Below is a small trained network, with its code and all its weights. Each question gives an input and a target symbol and asks what happens when units are switched off, that is, made to give their printed mean instead of their output.

import numpy as np


def w(rows, s, z=0):
    codes = np.array(rows[::2]) - 128.0
    scale = np.full(codes.shape[1], s)
    scale[-1] = z or s
    return codes * scale


def f(y):
    return y / 2 * (1 + np.tanh(0.7978845608 * (y + 0.044715 * y**3)))


def softmax(a):
    e = np.exp(a - a.max(-1, keepdims=True))
    return e / e.sum(-1, keepdims=True)


def log_softmax(a):
    a = a - a.max(-1, keepdims=True)
    return a - np.log(np.exp(a).sum(-1, keepdims=True))


def net(x, mask):
    ids = ['αβδηθτψ'.index(c) for c in x.split()]
    T = len(ids)
    res = E[ids] + P[:T]
    r = res
    for j in range(2):
        rows = slice(2 * j, 2 * j + 2)
        q, k, v = (r @ M[0][rows].T for M in (Q, K, V))
        z = softmax(np.where(np.tri(T) > 0, q @ k.T / 2**0.5, -1e9)) @ v
        o = O[0][rows]
        res = res + np.where(mask[j], z, o[:, -1]) @ o[:, :-1]
    y = f(res @ A[0][:, :-1].T + A[0][:, -1])
    res = res + np.where(mask[2:18], y, B[0][:, -1]) @ B[0][:, :-1]
    return log_softmax(res[-1] @ U[:, :-1].T + U[:, -1])


Q, K, V, O, A, B = {}, {}, {}, {}, {}, {}
E = w([
[125,169,99,144,204],'α',
[202,130,83,90,226],'β',
[164,211,3,126,130],'δ',
[190,180,105,54,122],'η',
[180,142,46,158,16],'θ',
[135,252,127,176,134],'τ',
[161,152,185,4,81],'ψ',
],0.014)
P = w([
[116,76,118,74,187],'0',
[45,151,148,154,153],'1',
[73,166,152,159,140],'2',
[85,184,150,155,136],'3',
[101,201,150,155,136],'4',
[122,216,152,159,137],'5',
[136,227,148,150,129],'6',
[126,244,147,151,119],'7',
[137,255,142,139,122],'8',
],0.012)
Q[0] = w([
[189,219,129,124,232],'head 1',
[135,190,139,77,163],'head 1',
[137,255,77,78,132],'head 2',
[59,57,142,102,98],'head 2',
],0.015)
K[0] = w([
[175,247,107,102,10],'head 1',
[165,213,155,70,150],'head 1',
[243,105,81,80,120],'head 2',
[139,195,159,172,159],'head 2',
],0.015)
V[0] = w([
[125,131,247,75,109],'head 1',
[160,84,123,101,51],'head 1',
[155,109,217,96,102],'head 2',
[221,43,89,111,166],'head 2',
],0.013)
O[0] = w([
[161,99,179,82,167,80],'head 1',
[162,32,124,92,10,67],'head 1',
[22,131,95,80,165,80],'head 2',
[188,132,68,127,112,250],'head 2',
],0.013)
A[0] = w([
[99,118,101,118,158,47],'neuron 1',
[192,138,128,126,73,144],'neuron 2',
[108,155,107,191,126,62],'neuron 3',
[114,177,145,161,133,91],'neuron 4',
[144,129,107,135,140,40],'neuron 5',
[166,78,172,97,221,253],'neuron 6',
[126,28,151,65,83,130],'neuron 7',
[139,120,123,117,145,63],'neuron 8',
[137,175,112,92,88,92],'neuron 9',
[122,129,103,180,139,68],'neuron 10',
[177,165,102,131,122,156],'neuron 11',
[34,121,95,57,142,88],'neuron 12',
[132,95,156,99,94,161],'neuron 13',
[143,148,103,77,120,91],'neuron 14',
[101,150,118,124,7,166],'neuron 15',
[164,98,122,127,159,144],'neuron 16',
],0.014,0.0055)
B[0] = w([
[183,44,161,49,130,133],'neuron 1',
[92,106,119,161,71,195],'neuron 2',
[157,143,141,64,104,208],'neuron 3',
[135,82,111,100,171,191],'neuron 4',
[193,158,153,132,93,154],'neuron 5',
[29,145,180,100,122,174],'neuron 6',
[100,134,96,208,208,144],'neuron 7',
[181,173,100,76,109,129],'neuron 8',
[69,170,138,111,184,171],'neuron 9',
[229,118,174,57,66,182],'neuron 10',
[135,121,180,150,103,254],'neuron 11',
[152,126,246,145,3,146],'neuron 12',
[218,147,130,52,139,137],'neuron 13',
[71,166,86,137,127,156],'neuron 14',
[160,28,216,99,249,152],'neuron 15',
[61,103,88,84,94,152],'neuron 16',
],0.0063,0.027)
U = w([
[143,84,116,96,179,135],'α',
[130,86,23,13,176,147],'β',
[174,146,59,3,61,70],'δ',
[13,173,122,225,150,253],'η',
[150,82,203,158,85,143],'θ',
[124,156,169,120,210,101],'τ',
[93,114,158,20,76,105],'ψ',
],0.0051,0.0064)

Each question gives the input, a string of symbols that net reads in full, and the target symbol t.
The units are the heads (2 rows each of Q, K, V and O) and the neurons (one row each of A and B). Each row of codes is followed by its name. A weight is (code - 128) times the scale printed after its matrix; where a second scale follows, it is the last column's (O, A, B and U).
mask holds one flag per unit, heads first, then neurons. A switched-off unit (its flag False) gives its mean, the last column of its rows in O or B, instead of its output. The means were averaged over made-up inputs and are rounded, as every weight is.
A unit's drop is (log p(t) with every unit on - log p(t) with that unit switched off) / (log p(t) with every unit on - log p(t) with every unit switched off).
The circuit of an input: a set's keep is (log p(t) with only the set's units on - log p(t) with every unit switched off) / (log p(t) with every unit on - log p(t) with every unit switched off). Starting from the 12 units with the biggest drops (on a tie, the unit counted first), units are removed one at a time, each time the one whose removal leaves the highest keep (on an exact tie, the one counted first), for as long as the keep stays at least 0.8.
circuit, biggest first: the units of the circuit, biggest drop first
top k neurons: the k neurons with the biggest drops, biggest first
heads that matter: for each layer, one digit per head in row order, 1 if its drop is at least 0.15 and else 0, layers parted by /
drop of u: that unit's drop, to one decimal
input δ θ β β, target θ: circuit, biggest first -> (head 2; head 1; neuron 2)
input ψ β β β α, target ψ: circuit, biggest first -> (head 2; neuron 12; head 1)
input δ τ β δ δ, target θ: circuit, biggest first -> (head 2)
input ψ η β τ, target ψ: top 4 neurons -> (neuron 12; neuron 1; neuron 3; neuron 7)
input ψ α β ψ α τ τ β ψ, target ψ: circuit, biggest first -> (head 1; head 2)
input τ α η β β, target η: top 3 neurons -> (neuron 10; neuron 3; neuron 6)
input ψ β β β, target ψ: circuit, biggest first -> (neuron 6; head 1)
input β η δ τ β η, target η: circuit, biggest first -> (neuron 10; neuron 3)
input α τ α, target τ: circuit, biggest first -> (head 1; neuron 2)
input ψ η η δ β θ α β α, target ψ: circuit, biggest first -> (head 2; neuron 12)
input α τ τ β δ τ, target τ: circuit, biggest first -> (head 1; neuron 2; neuron 4)
input δ δ α θ θ β δ β δ, target θ: circuit, biggest first -> (head 2; neuron 11)
input β δ β, target δ: circuit, biggest first -> (head 2; head 1; neuron 10; neuron 3)
input δ β β, target θ: heads that matter -> 01
input β τ τ β β δ α, target δ: heads that matter -> 11
input β α θ τ, target δ: heads that matter -> 01
input ψ α α ψ α α β, target ψ: circuit, biggest first -> (head 1; neuron 6)
input ψ β β ψ τ α δ β δ, target ψ: drop of head 2 -> 1.2
input τ β δ η β β β η β, target η: drop of neuron 10 -> 0.5
input β β θ δ β β β, target δ: drop of neuron 15 -> 0.1
input ψ β β τ η δ, target ψ: drop of head 2 -> 1.3
